Below is a small trained network, with its code and all its weights. Each question gives an input and a target symbol and asks what happens when units are switched off, that is, made to give their printed mean instead of their output.

import numpy as np


def w(rows, s, z=0):
    codes = np.array(rows[::2]) - 128.0
    scale = np.full(codes.shape[1], s)
    scale[-1] = z or s
    return codes * scale


def norm(h):
    return h / np.sqrt((h * h).mean(-1, keepdims=True) + 1e-5)


def f(y):
    return np.maximum(y, 0)


def softmax(a):
    e = np.exp(a - a.max(-1, keepdims=True))
    return e / e.sum(-1, keepdims=True)


def log_softmax(a):
    a = a - a.max(-1, keepdims=True)
    return a - np.log(np.exp(a).sum(-1, keepdims=True))


def net(x, mask):
    ids = ['αγλμπτψω'.index(c) for c in x.split()]
    T = len(ids)
    res = E[ids] + P[:T]
    q, k, v = (norm(res) @ M[0].T for M in (Q, K, V))
    z = softmax(np.where(np.tri(T) > 0, q @ k.T / 2**0.5, -1e9)) @ v
    res = res + np.where(mask[0], z, O[0][:, -1]) @ O[0][:, :-1]
    y = f(norm(res) @ A[0][:, :-1].T + A[0][:, -1])
    res = res + np.where(mask[1:25], y, B[0][:, -1]) @ B[0][:, :-1]
    return log_softmax(norm(res)[-1] @ U[:, :-1].T + U[:, -1])


Q, K, V, O, A, B = {}, {}, {}, {}, {}, {}
E = w([
[132,188,181,96],'α',
[132,107,114,108],'γ',
[138,124,131,120],'λ',
[167,153,100,114],'μ',
[129,151,92,208],'π',
[118,112,217,3],'τ',
[36,157,170,112],'ψ',
[134,110,111,107],'ω',
],0.015)
P = w([
[199,96,254,200],'0',
[70,176,119,78],'1',
[71,174,118,78],'2',
[83,183,139,95],'3',
[69,159,102,68],'4',
[69,162,106,69],'5',
],0.0049)
Q[0] = w([
[96,61,127,87],'H0',
[115,120,200,1],'H0',
],0.0082)
K[0] = w([
[142,144,189,149],'H0',
[187,69,245,168],'H0',
],0.012)
V[0] = w([
[208,187,2,158],'H0',
[44,191,100,200],'H0',
],0.0046)
O[0] = w([
[185,167,99,240,4],'H0',
[38,255,144,138,43],'H0',
],0.0078,0.002)
A[0] = w([
[134,183,181,108,135],'N0',
[162,119,183,163,121],'N1',
[37,178,152,160,150],'N2',
[113,14,87,90,136],'N3',
[108,200,188,113,120],'N4',
[19,150,113,195,228],'N5',
[90,173,195,158,192],'N6',
[167,215,117,75,150],'N7',
[218,253,5,102,182],'N8',
[174,175,154,94,136],'N9',
[239,126,31,97,164],'N10',
[74,180,105,103,138],'N11',
[142,81,196,182,130],'N12',
[91,94,149,95,139],'N13',
[21,66,72,177,190],'N14',
[111,84,84,59,156],'N15',
[132,182,146,206,114],'N16',
[56,151,117,156,150],'N17',
[109,73,235,79,150],'N18',
[6,153,115,137,62],'N19',
[186,229,126,92,145],'N20',
[182,206,103,230,253],'N21',
[30,149,115,186,210],'N22',
[102,112,189,118,151],'N23',
],0.0075,0.005)
B[0] = w([
[139,86,100,133,174],'N0',
[97,175,102,127,141],'N1',
[174,131,88,112,210],'N2',
[111,161,144,160,213],'N3',
[111,117,77,153,185],'N4',
[175,130,88,121,233],'N5',
[187,112,68,112,206],'N6',
[109,116,171,213,193],'N7',
[124,144,255,139,242],'N8',
[117,117,169,154,165],'N9',
[71,121,165,139,208],'N10',
[159,151,98,158,196],'N11',
[89,167,110,131,145],'N12',
[103,148,121,137,198],'N13',
[155,209,156,154,193],'N14',
[183,125,138,170,226],'N15',
[136,99,149,123,166],'N16',
[174,77,91,97,184],'N17',
[110,123,81,125,255],'N18',
[168,80,101,87,180],'N19',
[83,105,160,165,189],'N20',
[169,124,191,101,236],'N21',
[190,97,107,126,220],'N22',
[148,178,89,102,189],'N23',
],0.0082,0.0059)
U = w([
[112,190,89,169,161],'α',
[104,79,142,104,177],'γ',
[41,140,120,185,147],'λ',
[105,159,251,161,3],'μ',
[214,163,142,185,105],'π',
[97,118,163,10,64],'τ',
[162,149,44,78,125],'ψ',
[107,85,148,134,202],'ω',
],0.017,0.0022)

Each question gives the input, a string of symbols that net reads in full, and the target symbol t.
The units are the heads (2 rows each of Q, K, V and O) and the neurons (one row each of A and B). Each row of codes is followed by its name. A weight is (code - 128) times the scale printed after its matrix; where a second scale follows, it is the last column's (O, A, B and U).
mask holds one flag per unit, heads first, then neurons. A switched-off unit (its flag False) gives its mean, the last column of its rows in O or B, instead of its output. The means were averaged over made-up inputs and are rounded, as every weight is.
A unit's drop is (log p(t) with every unit on - log p(t) with that unit switched off) / (log p(t) with every unit on - log p(t) with every unit switched off).
The circuit of an input: a set's keep is (log p(t) with only the set's units on - log p(t) with every unit switched off) / (log p(t) with every unit on - log p(t) with every unit switched off). Starting from the 12 units with the biggest drops (on a tie, the unit counted first), units are removed one at a time, each time the one whose removal leaves the highest keep (on an exact tie, the one counted first), for as long as the keep stays at least 0.8.
units of the circuit, in order: the units of the circuit, biggest drop first
top k neurons: the k neurons with the biggest drops, biggest first
drop of u: that unit's drop, to one decimal
input ψ τ ω α, target ψ: top 2 neurons -> (N8 N6)
input ψ τ π ω, target ψ: units of the circuit, in order -> (N8 N21)
input α π λ λ λ α, target α: top neuron -> (N21)
input τ μ ψ α γ, target τ: top 2 neurons -> (N5 N6)
input γ λ α α γ, target γ: top 2 neurons -> (N8 N5)
input α ψ μ ψ ω α, target α: top 2 neurons -> (N7 N21)
input γ α μ α, target γ: top 4 neurons -> (N14 N8 N0 N3)
input ω τ γ ω λ, target ω: top 2 neurons -> (N8 N15)
input τ ω γ ω α, target τ: top 2 neurons -> (N8 N5)
input α τ λ τ ω, target α: top 2 neurons -> (N8 N3)
input γ π γ λ α, target γ: top 3 neurons -> (N14 N8 N7)
input ω ψ ψ λ λ ω, target ω: top 4 neurons -> (N8 N15 N10 N5)
input λ ψ λ λ λ α, target λ: drop of H0 -> 0.2
input ψ α λ, target ψ: drop of H0 -> 2.2
input μ λ τ γ γ, target μ: drop of N10 -> 0.1
